Here is a tiny trained network, its code and every weight. The questions are about switching its units off for an input and a target symbol, where a switched-off unit gives its printed mean instead of its output.

import numpy as np


def w(rows, s, z=0):
    codes = np.array(rows[::2]) - 128.0
    scale = np.full(codes.shape[1], s)
    scale[-1] = z or s
    return codes * scale


def f(y):
    return y / 2 * (1 + np.tanh(0.7978845608 * (y + 0.044715 * y**3)))


def softmax(a):
    e = np.exp(a - a.max(-1, keepdims=True))
    return e / e.sum(-1, keepdims=True)


def log_softmax(a):
    a = a - a.max(-1, keepdims=True)
    return a - np.log(np.exp(a).sum(-1, keepdims=True))


def net(x, mask):
    ids = ['ΔΨαβγεζηλμστφ'.index(c) for c in x.split()]
    T = len(ids)
    res = E[ids] + P[:T]
    u = 0
    for l in range(2):
        r = res
        for j in range(2):
            rows = slice(3 * j, 3 * j + 3)
            q, k, v = (r @ M[l][rows].T for M in (Q, K, V))
            z = softmax(np.where(np.tri(T) > 0, q @ k.T / 3**0.5, -1e9)) @ v
            o = O[l][rows]
            res = res + np.where(mask[u + j], z, o[:, -1]) @ o[:, :-1]
        u += 2
        y = f(res @ A[l][:, :-1].T + A[l][:, -1])
        res = res + np.where(mask[u : u + 8], y, B[l][:, -1]) @ B[l][:, :-1]
        u += 8
    return log_softmax(res[-1] @ U[:, :-1].T + U[:, -1])


Q, K, V, O, A, B = {}, {}, {}, {}, {}, {}
E = w([
[109,137,120,148,99,171,135,207,131,82,156],'Δ',
[105,109,82,101,83,149,67,113,109,97,140],'Ψ',
[78,91,95,145,114,130,86,143,132,124,52],'α',
[146,92,87,139,156,135,169,181,85,94,140],'β',
[140,61,65,152,201,141,175,156,133,112,90],'γ',
[103,103,57,71,126,149,118,85,103,93,192],'ε',
[119,147,79,162,205,109,86,81,161,117,124],'ζ',
[167,76,163,30,47,146,251,44,170,223,136],'η',
[122,113,72,134,186,101,167,147,181,97,153],'λ',
[94,69,90,121,219,90,172,88,118,111,122],'μ',
[67,81,76,153,146,81,141,103,162,133,94],'σ',
[81,123,128,141,113,141,82,194,131,118,86],'τ',
[98,94,86,183,168,123,93,130,135,156,52],'φ',
],0.012)
P = w([
[41,199,111,106,249,1,100,99,7,209,123],'0',
[164,55,81,82,178,71,122,119,169,102,79],'1',
[151,52,81,65,169,122,115,138,187,111,85],'2',
[148,44,89,78,182,143,142,140,184,92,94],'3',
[129,41,95,76,175,163,139,123,175,100,99],'4',
[144,70,110,76,179,181,130,129,205,94,124],'5',
[169,80,118,101,196,212,117,127,210,96,136],'6',
],0.0063)
Q[0] = w([
[160,192,241,160,86,115,171,131,66,162,235],'L0H1',
[103,203,131,215,103,80,90,180,73,88,158],'L0H1',
[98,148,125,191,161,75,47,235,56,27,236],'L0H1',
[115,55,90,27,126,228,253,89,249,173,136],'L0H2',
[73,109,71,170,148,122,115,170,146,69,117],'L0H2',
[231,106,207,172,116,103,150,122,136,116,163],'L0H2',
],0.0055)
K[0] = w([
[153,45,214,63,175,198,119,77,211,218,76],'L0H1',
[209,47,178,160,123,185,95,133,175,93,26],'L0H1',
[193,15,127,192,84,249,131,172,244,3,145],'L0H1',
[140,207,160,89,148,98,178,125,77,239,119],'L0H2',
[126,106,103,99,162,142,106,46,170,122,57],'L0H2',
[108,110,154,160,99,128,105,162,99,123,95],'L0H2',
],0.0054)
V[0] = w([
[146,123,186,159,93,112,194,194,164,135,129],'L0H1',
[104,198,133,102,114,131,76,170,79,92,220],'L0H1',
[163,150,93,97,147,109,183,63,142,121,240],'L0H1',
[85,124,41,158,253,57,94,133,51,115,88],'L0H2',
[72,237,142,214,132,129,48,187,106,86,162],'L0H2',
[47,127,80,104,143,130,101,53,206,148,124],'L0H2',
],0.0068)
O[0] = w([
[118,139,82,65,48,101,113,119,45,126,204,47],'L0H1',
[112,48,108,205,146,57,198,132,175,83,206,112],'L0H1',
[39,85,118,160,150,120,47,133,233,253,200,128],'L0H1',
[52,174,57,82,94,33,66,78,220,106,33,255],'L0H2',
[127,95,70,130,186,19,238,9,104,165,112,22],'L0H2',
[75,185,150,186,212,133,48,97,158,65,153,208],'L0H2',
],0.006,0.0072)
A[0] = w([
[174,66,108,63,138,68,148,79,137,131,106,113],'L0N1',
[197,83,120,123,17,236,211,199,136,102,184,206],'L0N2',
[239,73,158,138,32,120,206,158,143,228,205,209],'L0N3',
[126,194,94,87,1,137,141,82,155,83,132,254],'L0N4',
[188,157,159,17,54,132,170,66,154,172,80,45],'L0N5',
[196,97,191,118,57,171,159,155,139,97,23,88],'L0N6',
[105,179,116,196,133,114,99,129,58,96,81,26],'L0N7',
[101,143,136,183,82,152,33,216,105,130,90,202],'L0N8',
],0.0063,0.003)
B[0] = w([
[94,137,61,157,141,71,165,126,109,142,83,161],'L0N1',
[123,36,88,127,132,96,48,113,90,107,125,196],'L0N2',
[90,17,85,101,148,81,99,135,110,153,174,157],'L0N3',
[136,123,85,96,182,104,166,162,136,165,78,177],'L0N4',
[136,176,103,80,89,78,78,35,107,155,52,138],'L0N5',
[254,156,170,95,155,226,83,31,120,118,171,166],'L0N6',
[126,55,157,125,126,71,123,114,201,166,148,139],'L0N7',
[99,155,65,157,197,86,145,139,135,105,171,253],'L0N8',
],0.0075,0.0065)
Q[1] = w([
[157,148,255,154,23,160,173,122,58,145,216],'L1H1',
[84,158,3,94,202,87,100,116,224,70,40],'L1H1',
[152,97,167,100,63,116,114,90,103,204,80],'L1H1',
[109,134,190,211,69,95,182,152,55,161,184],'L1H2',
[100,183,206,173,87,108,202,128,2,178,93],'L1H2',
[186,140,194,162,53,50,193,131,82,192,193],'L1H2',
],0.0058)
K[1] = w([
[97,213,92,197,172,110,203,243,163,66,16],'L1H1',
[196,48,242,17,98,234,83,55,120,158,243],'L1H1',
[101,108,151,145,231,81,126,199,106,165,143],'L1H1',
[135,148,148,112,157,204,131,201,81,7,144],'L1H2',
[123,204,119,195,179,179,148,212,92,3,132],'L1H2',
[104,206,179,138,157,243,222,122,30,45,151],'L1H2',
],0.0049)
V[1] = w([
[78,38,63,169,220,112,103,210,70,58,223],'L1H1',
[156,63,102,187,178,188,48,178,124,41,155],'L1H1',
[114,76,209,178,96,162,168,158,254,166,115],'L1H1',
[251,145,84,98,152,159,133,84,94,37,89],'L1H2',
[108,42,56,208,215,42,131,84,128,29,100],'L1H2',
[186,57,93,89,55,108,162,67,191,235,109],'L1H2',
],0.0059)
O[1] = w([
[120,11,115,124,222,20,112,157,110,124,58,139],'L1H1',
[127,80,167,67,186,55,2,166,142,134,97,133],'L1H1',
[221,41,221,180,22,209,77,113,230,171,112,105],'L1H1',
[111,142,123,79,173,139,146,29,180,36,135,95],'L1H2',
[209,117,95,80,176,88,101,100,176,147,221,252],'L1H2',
[167,103,50,143,100,60,185,129,187,127,70,183],'L1H2',
],0.0074,0.019)
A[1] = w([
[142,135,177,153,99,221,61,105,132,135,183,99],'L1N1',
[139,70,192,2,68,89,114,79,109,201,131,209],'L1N2',
[76,220,176,139,42,187,164,138,142,111,100,65],'L1N3',
[83,214,109,81,114,200,209,59,112,54,111,3],'L1N4',
[184,103,176,175,34,211,102,132,189,170,174,153],'L1N5',
[66,147,160,188,102,147,167,190,81,133,73,162],'L1N6',
[65,88,163,133,127,166,70,180,134,162,66,113],'L1N7',
[154,112,181,162,148,172,61,187,121,166,109,65],'L1N8',
],0.0064,0.004)
B[1] = w([
[136,205,132,22,175,31,109,147,70,172,100,156],'L1N1',
[169,159,96,191,134,196,52,162,107,82,124,254],'L1N2',
[60,168,109,48,83,85,52,117,84,206,2,148],'L1N3',
[71,77,133,80,160,162,167,29,65,141,75,244],'L1N4',
[141,78,182,188,104,83,173,202,118,217,123,194],'L1N5',
[166,86,157,209,182,191,78,88,71,153,96,195],'L1N6',
[171,92,155,142,161,134,132,44,62,175,159,253],'L1N7',
[115,106,99,139,185,51,218,83,101,183,159,221],'L1N8',
],0.007,0.0043)
U = w([
[79,145,74,82,181,8,141,175,147,116,148,185],'Δ',
[194,87,184,57,123,157,26,118,217,79,77,196],'Ψ',
[136,190,194,121,172,211,44,24,150,74,233,155],'α',
[129,135,49,175,50,168,188,94,160,136,132,93],'β',
[61,113,159,71,93,154,89,74,142,118,70,95],'γ',
[132,80,176,159,83,67,209,100,160,180,97,32],'ε',
[185,160,167,149,84,131,186,111,153,186,226,79],'ζ',
[118,137,132,198,178,148,106,120,15,144,111,135],'η',
[122,154,85,227,10,190,107,169,210,120,119,194],'λ',
[109,160,133,83,53,92,100,182,114,180,57,17],'μ',
[172,221,119,128,99,162,107,153,91,155,177,82],'σ',
[122,92,157,134,157,162,211,3,122,96,205,80],'τ',
[120,177,132,72,145,151,154,93,73,185,167,3],'φ',
],0.0039,0.004)

Each question gives the input, a string of symbols that net reads in full, and the target symbol t.
The units are the heads (3 rows each of Q, K, V and O) and the neurons (one row each of A and B). Each row of codes is followed by its name. A weight is (code - 128) times the scale printed after its matrix; where a second scale follows, it is the last column's (O, A, B and U).
mask holds one flag per unit, layer by layer, with each layer's heads first. A switched-off unit (its flag False) gives its mean, the last column of its rows in O or B, instead of its output. The means were averaged over made-up inputs and are rounded, as every weight is.
A unit's drop is (log p(t) with every unit on - log p(t) with that unit switched off) / (log p(t) with every unit on - log p(t) with every unit switched off).
The circuit of an input: a set's keep is (log p(t) with only the set's units on - log p(t) with every unit switched off) / (log p(t) with every unit on - log p(t) with every unit switched off). Starting from the 12 units with the biggest drops (on a tie, the unit counted first), units are removed one at a time, each time the one whose removal leaves the highest keep (on an exact tie, the one counted first), for as long as the keep stays at least 0.8.
units of the circuit, in order: the units of the circuit, biggest drop first
k most important neurons of layer l: the k neurons of layer l with the biggest drops, biggest first
which heads matter: for each layer, one digit per head in row order, 1 if its drop is at least 0.15 and else 0, layers parted by /
input λ α η ε, target λ: units of the circuit, in order -> (L1H2 L1H1 L0N8)
input α τ φ ζ η, target α: units of the circuit, in order -> (L0H2 L0H1 L0N6 L1H2)
input η φ β β σ, target η: which heads matter -> 11 / 01
input η α β λ α Δ α, target η: units of the circuit, in order -> (L1H2 L0H2 L0H1 L1N6)
input Ψ ζ Δ γ ζ η ε, target Ψ: units of the circuit, in order -> (L0H2 L1H1 L0H1)
input α Ψ λ Ψ η ε λ, target α: units of the circuit, in order -> (L0H2 L0H1 L1H2)
input ζ γ σ σ, target Ψ: units of the circuit, in order -> (L1H1 L0H1)
input γ α Ψ η α, target γ: which heads matter -> 10 / 11
input μ λ ζ τ σ η τ, target μ: which heads matter -> 10 / 10
input β η σ, target β: units of the circuit, in order -> (L1H1 L0N5 L1H2)
input ε α φ η τ, target ε: units of the circuit, in order -> (L0H1 L1H1 L1N5 L1N8)
input Ψ η α ε φ ε, target Ψ: which heads matter -> 11 / 11
input γ ζ α ζ φ σ η, target γ: which heads matter -> 10 / 11
input ζ α η ε Ψ, target ζ: which heads matter -> 11 / 11
input β φ Δ α ε η ζ, target β: units of the circuit, in order -> (L1H1 L1H2 L0N5)
input τ τ φ ζ Ψ η, target τ: which heads matter -> 10 / 11
input λ η λ, target λ: which heads matter -> 11 / 11
input τ α φ λ σ η ζ, target τ: which heads matter -> 11 / 11
input φ μ ζ ε Δ η, target φ: which heads matter -> 11 / 10
input σ β η, target σ: 3 most important neurons of layer 0 -> (L0N7 L0N6 L0N5)
input μ Δ Ψ ε ζ σ μ, target Ψ: 3 most important neurons of layer 0 -> (L0N8 L0N4 L0N1)
input η γ α λ, target η: most important neuron of layer 1 -> (L1N6)
input β η ε λ Δ Ψ, target β: most important neuron of layer 1 -> (L1N4)
input α η τ ε λ σ, target α: 3 most important neurons of layer 0 -> (L0N7 L0N2 L0N6)
input η ε ζ, target η: 2 most important neurons of layer 1 -> (L1N6 L1N7)
input Ψ γ η σ, target Ψ: 3 most important neurons of layer 0 -> (L0N2 L0N3 L0N6)
input γ τ β η Δ γ γ, target γ: 2 most important neurons of layer 1 -> (L1N3 L1N4)
